[ 10 -32 -10  45   8  15  21  -1  11   0 -40 -46  25  18  61 -28  -5  24]
Y W
[ -4 -28 -13  36  -5  25  23   1  -9   4 -51 -35  17  31  89 -29 -14  22]
Y W
[ 17 -24  -1  16  12 -22  22   3  -3  12  27 -32  10  13  24 -13 -25  17]
Y U
[ 12 -31 -15  43  19  10  19  -1  -2   4 -60 -43  10  25  93 -32 -18  22]
Y U
[ 11 -28  -8  17   2   6   9   4   2  10 -13 -23  12  14  37 -10  -5  16]
Y W
[  4 -38 -13  43   6   7  29  -3  -5   3 -31 -37  32  16  53 -17  -5  22]
Y W
[ 14 -17  -6  24   2 -12   9   2  -8  10 -16 -18   8   5  34   8 -34  13]
Y W
[ 12 -44 -17  55   8   1  32  11  -9   4 -54 -49  23  25  99 -16 -21  34]
Y W
[ 10 -22   8  33  14 -11  36   2  -3  11  17 -27  17   9   7  -5  -6  17]
Y W
[  -7  -21   -1   68    6   45   38   -2  -14   -4 -102  -58   36   12
   77  -89   19   33]
Y W
[  2   5 -15  -5   2  36   2 -14  -2  -5   2   3  20 -10 -10 -43  27  -1]
Y W
[ -1 -28 -20  52  11   5  41  10  -7   3 -59 -41  19  22  65 -31 -14  29]
K W
[  9 -33  -8  54  19 -19  30   2   1   8 -63 -65  13  25  70 -25 -33  29]
Y U
[  0 -15  -5  25   7  16  22   3   1   1 -31 -23  19  17  37 -41   1  15]
Y W
[  1 -24 -11  33   1  16  24  -1  -7   8 -27 -27  10  14  63 -19  -9  17]
Y W
[  9 -23   2  35  -6   2  11   2   1  15  -2 -39  22  10  48   3 -22  15]
Y W
[ 12 -36   1  48   9   0  20   0  -4   6 -38 -43  18  18  49 -25 -12  24]
Y W
[ -3 -21  -7  31   3  27  34   1  -7   8 -36 -32  28  12  83 -45  -5  23]
Y W
[ 34 -51  -8  37  17 -80  20  12   4  20   7 -56   5  20  58  67 -72  23]
Y W
[ -2 -21  -2  32  -3  31  47  -5  -6  -1 -57 -31  22  16  42 -61  19  17]
Y W
[ 11 -34 -14  32   1 -16  23   1   0  17  -2 -32   7  18  56   4 -36  20]
K W
[ -4 -29 -12  56   7  15  42   4  -8   0 -60 -56  26  19  71 -42 -12  32]
Y W
[ -5  -3 -10  25   9  -2  31   1 -16   8 -19 -30  19  12  22 -40  -4  17]
K W
[ 86 -23   6 -21   4 -63 -18   8   9  21  71 -12  -6  -5 -26  70 -38   0]
Y W
[ 14 -21 -10  38  16 -17  31  -2  -6  20 -25 -43  16  17  46 -14 -20  21]
K W
[ -1 -12 -15  37   5  -2  36   0 -15  -3 -28 -27  26  13  44 -35  -9  21]
K W
[ 22 -26   5  41  20 -34  35   6  -2  12   0 -41  19  17  18 -10 -27  24]
Y W
[  1 -13  -9  35   7 -14  48   0 -14  16 -21 -46  23  17  34 -29 -13  27]
K W
[ 16 -36 -14  47  17 -17  22  -9   2   9 -32 -43  15  22  57  -8 -29  22]
Y U
[  3  -8  13  22  17 -12  22   4  -6  11  19 -15  28   7   2 -28  -5   8]
K W
[ 12 -40 -23  58  13 -34  28   0   2  15 -61 -60   8  28  79  -2 -54  29]
Y U
[  5 -28 -10  54  11  -1  33  -3  -6  -1 -57 -49  15  21  72 -31 -22  24]
Y U
[ 10 -25  -5  37   6  13  18  -1  -1   5 -24 -33   8  11  52 -17 -12  13]
Y W
[ 10 -16  -6  11  -6  29  -8  -2  -4   7 -21  -7   5   5  48 -29  13   2]
Y W
[ 14 -26   6  28  20 -21  29   1   3  13 -16 -39  25  14   2 -16 -13  27]
Y W
[ 11 -35 -18  45   6  11  30   0  -2  10 -56 -56  17  17  86 -25 -28  25]
Y W
[ 19 -43 -15  26  14 -25  11   4  -4  14 -23 -33   6  19  58  24 -35  17]
Y W
[ 16 -42  -8  47  17 -23  27   2  10   5 -53 -63   8  25  67   2 -41  22]
Y U
[ -5 -28 -24  57   4   1  40  10  -8   6 -56 -47  19  24  82 -32 -26  21]
Y W
[  5 -27  -7  15   3  -8  16  -3   0  11 -14 -38   6  13  42   2 -27  19]
Y U
[ 10 -31   2  29   2   8  12  -1   1   3 -54 -36   4  17  46 -13 -13   3]
Y U
[  6 -46 -17  46  10   5  16   8   2  10 -70 -48  11  25  87 -27 -25  26]
Y U
[  7 -30 -15  43  -4  -2  36   3 -18   2 -50 -49  21  21  99 -15 -27  21]
Y W
[ 19 -34  -6  37  32   7  10  -2  -1   3 -31 -32  23  29  60 -22 -10  17]
Y W
[-15 -28 -22  65  16  35  40   1  -4   1 -87 -67  25  24  89 -57 -10  33]
Y U
[  9 -23   1  32   8   6  20  10  -7  -1 -16 -36   4  14  59  -5  -8  24]
Y W
[  8 -32  -4  37   7 -18  28  10  -3  12 -14 -40  11  20  47   0 -34  22]
Y W
[ 19 -43 -21  39   1  -8  12   7   9  11 -34 -43  17  17  80   7 -33  22]
Y W
[ 17 -37  -8  11   2 -19  10  -6   0  12  -4 -32   8  13  40  26 -29   9]
Y W
[  3 -31 -17  60  22   7  30  -9  -1   7 -87 -54  16  24  76 -40 -24  23]
Y U
[ -2 -45 -31  79  10  15  35  -1  -2   2 -87 -68  17  32 113 -24 -32  44]
Y W
[  5 -24  -1  33   8  22  28  -3  -8   4 -54 -57  35  16  53 -50  13  19]
Y W

[  9   8  -4   6 -14 -17  -1  -7   3   2  10   1  -4  -6 -17  -1  -4 -10]
H fizap
[  5  10   0   1  -9  -4  -2  -6   0   3   6   0   5  -3  -7  -5 -17  -3]
Z fizap
[  5  -4  -2   1 -11   6 -12  -7   3  12  -3   6  -1  -4  -8   6  -1   6]
G fizap
[  3   9  -3   5 -10 -17  -2  -8   6   6   2   2  -1  -2 -17   0  -8  -8]
Z fizap
[  1   1  -7   3  -5 -26  11  -4   5  17  -6  -3   2  -5 -12 -19  -3 -10]
H punet
[  1   4  -4   6   0 -23  -4  -7   3   3  -3   5   1  -3 -14   2  -5  -7]
Z fizap
[  9 -11  -5  -2   0  -6  -9   7   4  25  -5   0  -6   0 -11   0  13  -2]
G punet
[  3   6  -1  10 -11 -19  -6 -12   7   8   4   2  -2  -3 -14  -1 -12  -9]
Z fizap
[  1   3  -7  -1  -3 -24  12  -3   4   9   7  -6   4   0 -23  -9  -8  -4]
H punet
[ -2   3  -1   8  -1 -18  -7 -10   9  -1   2   0   4   0 -17  -3  18  -9]
H fizap
